Here is a tiny trained network, its code and every weight. The questions are about switching its units off for an input and a class, where a switched-off unit gives its printed mean instead of its output.

import numpy as np


def w(rows, s, z=0):
    codes = np.array(rows[::2]) - 128.0
    scale = np.full(codes.shape[1], s)
    scale[-1] = z or s
    return codes * scale


def f(y):
    return y / 2 * (1 + np.tanh(0.7978845608 * (y + 0.044715 * y**3)))


def log_softmax(a):
    a = a - a.max(-1, keepdims=True)
    return a - np.log(np.exp(a).sum(-1, keepdims=True))


def net(x, mask):
    res = np.array(x, float).reshape(1, 6) / 4 @ E
    y = f(res @ A[0][:, :-1].T + A[0][:, -1])
    res = res + np.where(mask, y, B[0][:, -1]) @ B[0][:, :-1]
    return log_softmax(res[-1] @ U[:, :-1].T + U[:, -1])


A, B = {}, {}
E = w([
[140,147,113,29,114,167,57,144],'x0',
[12,125,138,118,121,139,201,169],'x1',
[93,177,158,67,186,121,121,128],'x2',
[123,209,81,142,124,221,220,88],'x3',
[171,83,196,101,89,213,185,132],'x4',
[161,127,38,110,241,91,129,178],'x5',
],0.011)
A[0] = w([
[100,109,123,184,105,92,126,134,55],'neuron 1',
[96,134,84,133,168,110,134,154,31],'neuron 2',
[166,142,176,110,98,135,121,115,152],'neuron 3',
[103,138,147,140,151,134,97,93,38],'neuron 4',
[99,113,116,74,95,138,136,144,73],'neuron 5',
[89,196,30,138,162,117,147,117,98],'neuron 6',
[105,154,160,125,116,112,105,110,64],'neuron 7',
[171,123,120,164,197,8,101,99,130],'neuron 8',
[177,98,123,97,117,97,130,114,81],'neuron 9',
[171,150,92,174,171,85,86,114,114],'neuron 10',
[152,64,161,113,139,94,133,136,77],'neuron 11',
[129,154,154,164,103,179,211,81,113],'neuron 12',
[133,142,150,169,87,186,225,69,107],'neuron 13',
[161,163,113,123,94,157,100,86,80],'neuron 14',
[123,138,54,149,126,115,118,103,38],'neuron 15',
[150,132,154,125,143,147,145,131,73],'neuron 16',
[109,79,168,90,134,122,142,141,1],'neuron 17',
[79,169,74,137,200,111,169,153,160],'neuron 18',
[165,99,153,111,105,137,76,102,29],'neuron 19',
[72,167,192,122,121,105,77,108,88],'neuron 20',
[133,117,160,144,149,103,151,142,87],'neuron 21',
[163,160,142,140,145,140,103,85,27],'neuron 22',
[87,74,153,153,143,76,200,194,178],'neuron 23',
[166,157,86,198,126,151,115,107,43],'neuron 24',
[127,114,134,168,103,87,118,135,37],'neuron 25',
[139,125,131,115,95,157,184,145,159],'neuron 26',
[102,125,160,121,87,103,162,123,42],'neuron 27',
[116,154,106,132,188,74,162,135,18],'neuron 28',
[126,143,85,62,153,129,135,112,166],'neuron 29',
[173,74,180,118,146,86,88,150,151],'neuron 30',
[106,85,128,196,99,82,127,126,95],'neuron 31',
[68,171,165,105,91,120,104,127,112],'neuron 32',
[158,114,134,135,120,127,108,150,27],'neuron 33',
[109,84,135,177,96,72,130,127,62],'neuron 34',
[151,146,107,128,101,166,108,90,74],'neuron 35',
],0.015,0.0042)
B[0] = w([
[108,103,147,109,49,91,106,81,168],'neuron 1',
[99,136,173,201,125,89,159,141,165],'neuron 2',
[77,146,144,145,125,99,113,154,171],'neuron 3',
[134,145,139,107,173,134,142,110,135],'neuron 4',
[174,110,140,141,172,102,171,100,155],'neuron 5',
[185,86,92,155,143,53,198,152,209],'neuron 6',
[141,153,172,119,150,105,135,100,145],'neuron 7',
[154,188,201,241,190,183,91,26,233],'neuron 8',
[125,144,89,144,110,168,59,168,157],'neuron 9',
[224,170,140,104,170,177,153,81,198],'neuron 10',
[118,127,42,150,179,156,77,136,174],'neuron 11',
[62,124,157,209,162,204,53,252,231],'neuron 12',
[47,148,192,216,117,188,48,220,249],'neuron 13',
[70,64,116,98,152,157,159,121,166],'neuron 14',
[142,149,105,100,126,88,165,105,157],'neuron 15',
[129,109,127,141,100,135,112,147,138],'neuron 16',
[130,80,41,101,183,171,132,121,158],'neuron 17',
[159,146,137,194,112,46,222,218,214],'neuron 18',
[121,214,104,116,114,66,101,189,174],'neuron 19',
[137,209,223,74,195,110,179,70,175],'neuron 20',
[111,105,132,134,131,163,126,110,147],'neuron 21',
[147,84,121,78,133,159,114,151,149],'neuron 22',
[2,24,132,80,95,192,136,82,213],'neuron 23',
[157,88,68,91,195,136,165,105,169],'neuron 24',
[106,138,100,152,82,122,113,87,158],'neuron 25',
[140,113,166,190,143,188,95,135,186],'neuron 26',
[129,124,139,54,110,125,129,114,165],'neuron 27',
[99,113,156,229,145,90,156,171,176],'neuron 28',
[153,105,152,168,66,83,151,164,175],'neuron 29',
[153,171,21,154,160,118,59,162,210],'neuron 30',
[66,128,99,147,91,72,128,62,190],'neuron 31',
[118,176,166,58,155,140,175,102,175],'neuron 32',
[128,157,72,122,146,150,86,154,143],'neuron 33',
[76,95,97,143,81,88,85,82,183],'neuron 34',
[103,59,140,125,147,159,137,119,160],'neuron 35',
],0.0091,0.019)
U = w([
[88,48,168,136,9,109,138,118,2],'0',
[102,127,96,186,92,50,88,48,125],'1',
[210,207,145,116,145,130,80,103,47],'2',
[144,46,66,82,171,201,115,56,155],'3',
[80,122,214,24,119,59,200,107,163],'4',
[66,101,253,198,153,198,121,150,183],'5',
[135,120,100,172,157,109,129,254,117],'6',
[217,131,167,175,171,59,237,110,180],'7',
],0.0096,0.0045)

Each question gives the input, the list of numbers given to net, and the class t.
The units are the neurons (one row each of A and B). Each row of codes is followed by its name. A weight is (code - 128) times the scale printed after its matrix; where a second scale follows, it is the last column's (A, B and U).
mask holds one flag per neuron, in row order. A switched-off neuron (its flag False) gives its mean, the last column of its row in B, instead of its output. The means were averaged over made-up inputs and are rounded, as every weight is.
A unit's drop is (log p(t) with every unit on - log p(t) with that unit switched off) / (log p(t) with every unit on - log p(t) with every unit switched off).
The circuit of an input: a set's keep is (log p(t) with only the set's units on - log p(t) with every unit switched off) / (log p(t) with every unit on - log p(t) with every unit switched off). Starting from the 12 units with the biggest drops (on a tie, the unit counted first), units are removed one at a time, each time the one whose removal leaves the highest keep (on an exact tie, the one counted first), for as long as the keep stays at least 0.8.
circuit, biggest first: the units of the circuit, biggest drop first
top k neurons: the k neurons with the biggest drops, biggest first
drop when u is switched off: that unit's drop, to one decimal
input [4,-7,-8,-2,-8,-1], class 2: circuit, biggest first	(neuron 10)
input [2,1,-2,-4,7,6], class 3: circuit, biggest first	(neuron 18; neuron 13)
input [0,0,3,4,4,6], class 6: top 2 neurons	(neuron 8; neuron 10)
input [-2,4,1,-2,0,0], class 4: circuit, biggest first	(neuron 13; neuron 12; neuron 8)
input [8,-1,-6,6,3,7], class 7: circuit, biggest first	(neuron 12; neuron 13)
input [-8,7,-6,-8,2,2], class 0: circuit, biggest first	(neuron 23; neuron 1)
input [-3,6,4,8,-5,-2], class 6: top 3 neurons	(neuron 6; neuron 18; neuron 8)
input [-8,3,1,8,-1,3], class 6: top 2 neurons	(neuron 18; neuron 6)
input [1,0,-6,2,-4,-3], class 1: top 2 neurons	(neuron 23; neuron 12)
input [-1,-7,-8,-4,-8,6], class 2: top 2 neurons	(neuron 10; neuron 8)
input [4,1,8,-7,7,-7], class 2: top 2 neurons	(neuron 30; neuron 23)
input [4,1,7,-7,8,-8], class 2: top 3 neurons	(neuron 30; neuron 23; neuron 11)
input [7,0,-8,-4,2,-5], class 6: top 2 neurons	(neuron 8; neuron 19)
input [-4,-1,-8,1,-7,-8], class 1: circuit, biggest first	(neuron 31)
input [8,0,-5,8,-2,0], class 6: top 2 neurons	(neuron 8; neuron 6)
input [1,-8,-5,-2,-7,-2], class 2: drop when neuron 10 is switched off	0.5
input [2,2,-6,4,-1,2], class 6: drop when neuron 8 is switched off	0.2
input [-5,1,7,-3,-2,-4], class 4: drop when neuron 13 is switched off	0.1
input [-5,6,-2,-7,-6,0], class 1: drop when neuron 26 is switched off	0.0
input [-4,-4,2,-6,7,-3], class 6: circuit, biggest first	(neuron 30)
